[ -2   1   0   2  -4 -11  -1   1  -1  -2   3  -6  10   1   2  21   2   6
   2   4  -5  -2  12   2   2   2  -2   6   2  -5  -3  -5  -1  -2   2   0
   4  -4  -6   0  -2   6  -8   1 -10   0  -9   0   2  -9   0  -3  -1   1
   1  -3  -5   5  -7   4   2   3   1   4  -5   0  -1   3  -5   1   3   2
  -2  -6   3   2   4  -4   3  -3  -1  -6   0  -6   1  -3   4  -6  -3   4
   2  -5   8   1  17  -9   1   1  -3   2  -5   0   3  -1   2   7   3  -4
   3   0  -1] -> 3
[  3   2   0  -7  -3 -18  -1  -5   1   2  -3   0   6   1  -4   7  -1   8
   0   5   5   0  -8   1   4 -11  -1  10   3   2  -3  -1  -2  -4   2  -3
   2  -3   1   3   0   2  -2 -12  -1   2  -4   7   4 -17   4   2  -2  -1
   1  -4  -3   3  -2   5  -3   1  -1   0  -5   2   0   6  -1  -2  -3  -2
  -2  -5   0   0   4   1  -2  -5   2  -6   0  -4  -1  -2   7   2  10   5
   1   2   3  -8  39   0   1  -2  -3   3   9  -5   0  -2   4   2  -2   0
   0   8  -5] -> 5
[  0   2   2   9  -2   4  -2   0  -2  -1   4  -5  14  -2   1  17   2   2
  -1   6   0  -3  16  10   0   4  -1 -10  -4  -8  -5  -6  -4  -8  -2   2
   5  -3  -7  -7   0   3  -7 -16  -7   3  -7   0   2 -13  -1  -5  -5  -1
   6 -13   4   6  -5   3   0   3   1   7  -4   0  -2   2  -7   1   3  -5
  -4 -15  13   2   1  -2   4   0  -7  -3   1  -6   3  -3   6 -12 -10  -3
   5  -9   1   0  16  -6   1  -1  -4   2  -8  -3   3  -2   1  10   3   0
   0 -11   0] -> 8
[  2   4   0   1  -1 -20   0  -6   0   2   9   0   5  -2  -1  -3  -3  10
  -1   5   6  -1  -3   2   7  -6  -1   3   4  -3   0  -1  -4  -4   2  -1
   5  -5   0   7   2   1  -4  -7 -10   5  -7   9   6 -16   5   4  -3   0
   2  -1   0   3  -3   7  -5   0   0   2  -6   1  -1   6  -4  -1   0   1
  -6  -5  10  -5   1   1   2  -5   3  -7   0  -2   3  -2   7   5   5   4
   5   5   7  -6  35   1   3  -5  -2   2   6  -5   2  -3   1   0  -1   1
  -2   7  -6] -> 4
[  3   3   7  12   6  17  -7   4   0   4 -17  -1   9  -2  -4  24   0   3
   2   3   9  -7  20  13   3  13   3  -8   2 -12  -2  -6  -6 -10  -2   2
  11  -2 -11 -14  10   6  -5   3   3   4  -8  -9   3 -16  -3   0  -1  -2
   4  -5   4   5  -2   3  -2   9  -1  -4 -18   3   2   2  -8   3   8  -3
  -2 -12  46  20  12  -1   3  -2  -9   7  -1   0   5  -3   3 -11  -1 -11
   6  -2  -9 -10 -37   8 -10  16  -4  -2  -2  -9   4  -1  -4   2   7   3
   3   0  -5] -> 20
[ -1   1   1   4  -5 -14  -1  -2   0   0  11  -4   9  -2   0  16   1   7
   1   3  -2  -1  13   2   5  -1  -1   5   3  -8  -1  -5  -3  -3   1   0
   3  -2  -8  -2  -2   4  -8   0 -11   1  -7   1   3  -6   0   0   0   2
   1  -2  -2   5  -4   6   1   2   1   6  -2  -1   0   6  -7  -1   0   3
  -2  -4   3  -2   2  -1   5  -4  -1  -4   1  -9   2  -3   6  -6  -2   3
   5  -2  11  -1  16  -6   2   1  -2   1  -2  -1   3  -1   2   7   4  -2
   0   0  -2] -> 2
[  2   3   0  -1  -1 -18   0  -6   1   2   8   0   4  -1  -3  -3  -1   8
   0   4   5  -1 -11   1   6  -8   0   7   3  -3  -1  -2  -2  -4   4  -2
   4  -6  -3   4   2   1  -4  -8  -7   3  -6   9   5 -15   3   2  -3   0
   2  -2   0   1  -4   7  -4   2  -1   2  -5   0  -1   6  -4  -2  -1  -1
  -4  -2  -2  -5   1   1   1  -4   3  -3   0  -4  -1  -2   6   3  10   7
   3   3   5  -5  36   0   1  -7  -2   2   5  -3  -1  -2   3   1   0   0
  -1   5  -6] -> 4
[  1   3  -1  -9   0  -8   0  -6   0   1   5   1   5  -1  -2   3   0  11
  -1   2   3  -2  -5   1   7  -6   2   7   3  -1  -1   0  -3  -2   5  -2
   2  -5  -2   2   2   2  -4  -6 -10   1  -2   8   5 -14   5   4  -1   1
   2  -3   0   3  -3   5  -4   1   0   3  -5   1   0   5  -1  -1  -1  -2
  -3  -5   2  -2   0  -1   2  -6   3  -5   1  -4   0  -3   5   2   6   3
   2   1   5  -6  37  -1  -2  -5  -2   1   6  -5   1  -2   1   1   0   0
   0   1  -4] -> 2
[  2   3   4   3  -1   3  -4   0  -3   1  -4  -4  14  -2  -1  20   1   3
   0   5  -1  -4   1  11   5   1  -2  -7  -6  -7  -4  -9  -5  -7  -4   1
   8  -1  -3  -8   6   6  -5   0 -13   4  -9  -8   3 -13   6  -6  -5  -3
   7  -7  -3   5  -2   3  -1   4   0   3  -8  -1  -4   2  -7   4   5  -1
  -1 -10  23   5   5  -3   1   1  -5   2   0  -1   4  -3   5 -11   1 -13
   4  -9  -5  -2 -16   2  -4  10  -5   1  -1  -6   4  -4  -2   8   5   1
   3 -11  -1] -> 13
[  0  11   2 -12   6 -16  -3  -4   1   1   2   6   6   6  -2 -11  -1  13
   3   5   1  -3 -13   5   2  -4   3  14  -2   4   1  -6  -4  -5  -1  -3
   0  -6   7   5   6  -1  -2 -12  -9   1 -10   9   3 -16  12   7   2   0
   2  -7   4   3  -6   7  -1   0  -1   2  -8   4  -3  10  -3  -4   2  -2
   0  -7   9  -4   4  -5   4  -2   3  -2  -2  -1  -4  -2   6  -2   9   5
  -2   4  14  -3  31   1   2  -4   0  -1   4  -6   4  -2   5   5   0   2
  -3   0  -2] -> 7
[  0   3   1  -7  -3   1   1  -6   1   1  10  -1   7  -1   0   9  -1   5
   1   3   0  -2   2  -1   5  -1   2   7   4  -5   0   0  -2   2   2   0
   1  -1  -6   2   0   4  -3   0  -6   1  -6   2   4 -10   2  -1   1   1
   0  -3  -2   3  -2   5  -1   1   0   3  -2   1   0   4  -1  -2  -1   1
   1  -4  -4   0   2  -1   3  -4   1  -3   0  -5  -1  -2   2  -3   1   0
   3  -3   8  -2  21  -1   1   0   0   0  -2  -1   1  -1   2   4   2   1
   0   2  -4] -> 0
[  4   3   6  15   6  14  -7   4  -1   5 -21  -2   9  -1  -4  28   1   1
   2   2   8  -7  17  13   4  12   2 -10  -1  -8  -3  -7  -5  -9  -4   3
  10  -2  -9 -16  11  10  -2   1   0   4  -8 -11   2  -8  -6  -3  -3  -3
   4  -7  -1   5   0   3  -3   8  -1  -4 -15   2   4  -2  -7   2   8  -3
  -6 -11  43  18  19  -1   0  -2  -7   8  -1  -2   7  -4   3 -13  -1 -13
   3  -5 -10  -8 -19   7 -10  15  -4  -1  -1  -7   4   1  -3   3   6   3
   4  -3  -2] -> 19

[  2   0  -9  -7   1  -9  -3  -8   3   0  12   4  -2   3 -19   7  19   5
  32   3   3 -10  -5   1   3   1   4 -11  14   1   8   7   2 -13  15 -10
  -6  -1   2  -7  -9   4   3   3  -5 -13  10   5   7  -2   5   3 -15  -8
  -7   0  -7   2  -4   3   1   0  -3 -17   3   4  -2  -6  -2   5  -3  -3
   4   0   4  14   4   5   1   3  -1  -4  -6 -10   1   2   1  -1  12] -> 2
[  3   4   8   0  -8  11   5   6  -3  -6 -17 -15   4  -7   8  -9  -5  -8
 -58  -4  -5   5   8  -3  -1 -13   3  10 -12  -4  -6   0   4  17  -8   6
   9 -11   0  -7   8  10   9  -3   9   6 -13   2  -8  -1  -8  -3  12   8
  -6   0  10   3   7 -10   2   9   5  24  -4   1  -2  14   0  14   7   8
  -5   6 -11 -39  -2  -3   0  -5  -1   6   7   9  -7  -1  -1  -2 -11] -> 20
[  2   2  -2  -5  -2   1   1  -5   0  -2   0  -2   1  -1 -11  -2  14   0
  -1   0  -5  -6   1   0   2  -4   3  -4   1   1   1   7   3  -4   8  -4
  -1  -5   2  -5  -2   7   4  -2  -7  -6   0   4   1  -1   0  -1  -4  -2
  -8   0  -3   2  -1  -2   1   4  -1   0   0   2  -4   3  -2   6   4   2
   1   6  -3   3   1   2  -1   1  -1  -2  -1   0  -3   1   0   0   4] -> 8
[  4   5  10  -1  -8  11   3   6  -4  -6 -14 -10   6  -5   5  -7  -9  -7
 -52  -3  -2   1   8  -3   2 -21   3   8  -8 -11  -8   2   5  14 -10   5
   6 -12  -1 -12   4   9  15  -2   4   7 -11   3  -3   0  -8  -1  12   4
  -9   0  11   5   6  -8   2   9   5  18  -1   1   1  15  -2  23   4   5
  -5   3 -12 -25   0  -2  -1   2  -1   7   7   7  -9  -1  -1  -3  -6] -> 19
[  3   3   3  -2  -2   5   1  -3  -1  -3  -2  -1   3  -1  -5  -5   6  -1
 -19   0  -8  -6   5  -1   4 -11   0  -1  -3  -5  -5   9   4   5   2  -5
  -1  -5   1  -8   1   7   5  -3 -13   1  -3   4   1  -1  -1  -2   1   0
  -9   0  -1   3  -1  -3   2   7   1   3   0   0  -3   7  -4  13   7   3
   0   3  -7  -6   1  -1  -4   5  -1  -1   0   3  -6   1   0   0   3] -> 10
[  2   2  -3  -4  -1  -1   0  -5   1  -2   1  -2   1   0 -12   0  14   1
   2   0  -3  -6   1   0   3  -5   3  -5   2   0   2   7   4  -1  10  -6
  -2  -5   2  -7  -3   6   5   0  -6  -7   0   4   2  -2   1   0  -5  -4
  -8   0  -3   3  -2  -1   2   4  -2  -1   0   2  -3   1  -2   9   4   2
   1   3  -3  -5   2   2  -1   1  -1  -2  -1  -2  -3   1   0  -1   5] -> 8
[  4   3   2  -3  -2   4   0  -2  -1  -4  -5   2   4  -1  -8  -5  -1  -1
 -14   1  -4  -8   5  -1   5 -18   1  -2  -1 -10  -5   9   4   2   1  -5
  -2  -7   0 -11  -3   7  11  -2 -14   0  -2   5   4   0  -3  -1   0  -5
 -11  -1   1   4  -1  -3   1   7   0  -2   3   0   0   7  -5  18   4   1
   0   1  -7   0   2   1  -4   8  -1   1   0   0  -7   0   0  -1   6] -> 10
[  0   1 -10  -5   1  -5   0  -7   3   1   6  -3  -3   2 -18   6  29   4
  25   1  -2  -8  -4   1   0   8   5 -10   6   8   9   5   2 -10  16  -9
  -3  -1   4  -2  -3   5  -3   2  -2 -15   7   4   1  -2   4   1 -12  -3
  -4   0  -8   1  -3   1   1   1  -4  -6  -2   5  -6  -6   0  -4   0   1
   3   4   4  -2   2   4   2  -5  -1  -7  -4  -7   3   2   1  -1   7] -> 4
[  3   2  -7  -7  -1  -7  -1  -6   2   0   7  -1  -2   2 -18   6  18   3
  24   1   2  -9  -3   1   3   0   6  -9   8   1   6   5   3 -10  14  -7
  -5  -4   2  -8  -7   6   8   2  -1 -12   6   5   5  -2   4   3 -12  -8
  -8   0  -4   3  -3   1   1   2  -3 -12   2   5  -2  -4  -2   6  -2  -1
   3   2   2   2   3   5   2   0  -2  -5  -5  -9   0   1   0  -2   8] -> 5
[  3   1  -8  -7  -2  -6  -1  -6   2   0   7  -2  -1   2 -18   6  20   2
 -16   1   2  -8  -3   0   2   1   6  -9   7   3   6   6   3  -8  15  -6
  -4  -2   3  -8  -7   6   6   2  -1 -12   6   5   5  -2   3   2 -12  -7
  -6   0  -5   2  -2   1   1   2  -3 -11   1   4  -3  -4  -1   5  -3   0
   3   2   2   1   3   5   2  -1  -2  -4  -4  -8   0   1   0  -2   8] -> 5
[  4   4   7  -1  -5  10   2   2  -3  -5 -10  -4   6  -4   2 -10  -9  -5
 -38  -1  -5  -2   8  -2   4 -21   1   5  -7 -12  -9   6   5  10  -7   1
   3 -10   0 -11   2   9  12  -4  -6   6  -8   4   2   0  -7  -2   8   1
 -10  -1   6   5   3  -6   2   8   3  10   1  -1   1  14  -4  21   6   4
  -3   2 -11 -13   1  -1  -4   6  -1   4   4   6  -8  -1  -1  -1   0] -> 15
[  2   4   9   1  -7  12   5   6  -3  -5 -17 -14   4  -6   9 -10  -3  -7
 -55  -3  -6   4   9  -3   0 -12   3   9 -11  -3  -6   1   4  15  -9   5
   9 -10   1  -6   8  10   8  -3   8   5 -13   2  -8  -1  -7  -3  12   8
  -6   0   8   3   6  -9   2   9   5  24  -5   1  -2  16   0  13   7   8
  -5   6 -11 -38  -2  -3  -1  -5   0   4   7  10  -7  -1  -1  -2 -10] -> 19
[  1   0 -13  -5   3  -9  -2 -10   3   2  12   4  -2   3 -21   7  20   6
  33   2   0 -10  -6   2   2   7   3 -12  10   7   7   6   2 -13  18 -10
  -7   2   3  -4  -8   3  -2   2  -8 -13  10   4   6  -2   6   2 -18  -7
  -6   0  -9   0  -5   4   0  -1  -4 -19   2   3  -4  -9  -2  -3  -1  -2
   4   1   6  14   3   5  -2   2  -1  -7  -7 -10   2   2   1   0  12] -> 1
[  1   1 -10  -6   0  -8  -1  -7   2  -1   8  -2  -2   1 -19   7  26   4
  27   1  -1  -7  -4   1   1   7   5  -9   8   7   8   5   2 -11  19  -8
  -4  -1   3  -4  -6   6   0   2  -2 -13   7   4   3  -2   4   1 -13  -5
  -4   0  -7   1  -3   1   1   1  -4 -10  -1   5  -5  -7  -1  -1   0   0
   3   3   5  -3   2   4   2  -4  -1  -5  -6  -8   1   2   1  -1   9] -> 4
[  1   1 -10  -6  -1  -6   0  -7   2   0   6  -3  -3   1 -17   6  28   3
  27   1   0  -7  -3   1   1   7   5  -9   9   6   8   5   2  -9  16  -8
  -3  -2   4  -4  -5   7   2   2   0 -13   6   4   2  -2   3   1 -11  -5
  -5   0  -7   1  -3   1   1   1  -3 -10  -1   6  -5  -5  -1  -1   0   0
   2   4   3  -2   2   4   2  -4  -1  -5  -5  -7   1   2   1  -1   7] -> 5
[  4   4   9  -1  -7  10   3   5  -3  -5 -12  -9   5  -5   5  -9  -7  -6
 -47  -3  -4   1   8  -3   2 -21   3   8  -8  -9  -8   2   5  13 -11   4
   6 -11   0 -10   3   9  12  -4   2   5 -10   3  -3   0  -8  -1  12   4
  -8   0  10   4   5  -7   2   9   5  15  -1   0   0  16  -2  20   5   5
  -4   3 -11 -26   0  -2  -2   2  -1   6   6   7  -8  -1  -1  -2  -6] -> 18
[  3   3   6  -1  -3   8   2  -2  -2  -4  -8  -1   4  -2  -3  -8   0  -3
 -30  -1  -9  -4   7  -1   4 -17   1   1  -6  -7  -6   9   5  10  -2  -3
   2  -8   1  -8   2   7   6  -4 -13   3  -6   4  -1   0  -4  -3   5   1
  -9   0   1   3   0  -5   2   7   2  10   0  -2  -2  10  -4  13   8   4
  -1   4  -8  -8   0  -2  -5   6  -1   0   3   6  -8   0   0   1   1] -> 12
[  0   0 -11  -5   3  -9  -2  -9   3   2  12   5  -3   5 -21  10  25   6
  39   2  -2 -10  -6   2   2   9   3 -12  10   7   8   6   1 -14  19 -11
  -7   4   3  -2  -7   1  -5   2 -10 -14  11   3   7  -2   7   1 -14  -7
  -4   0 -10   0  -6   4   0  -1  -4 -19   1   3  -4  -9  -1  -6  -1  -3
   5   1   6  21   3   5   0   2   0  -9  -8  -9   3   2   1   1  11] -> 0
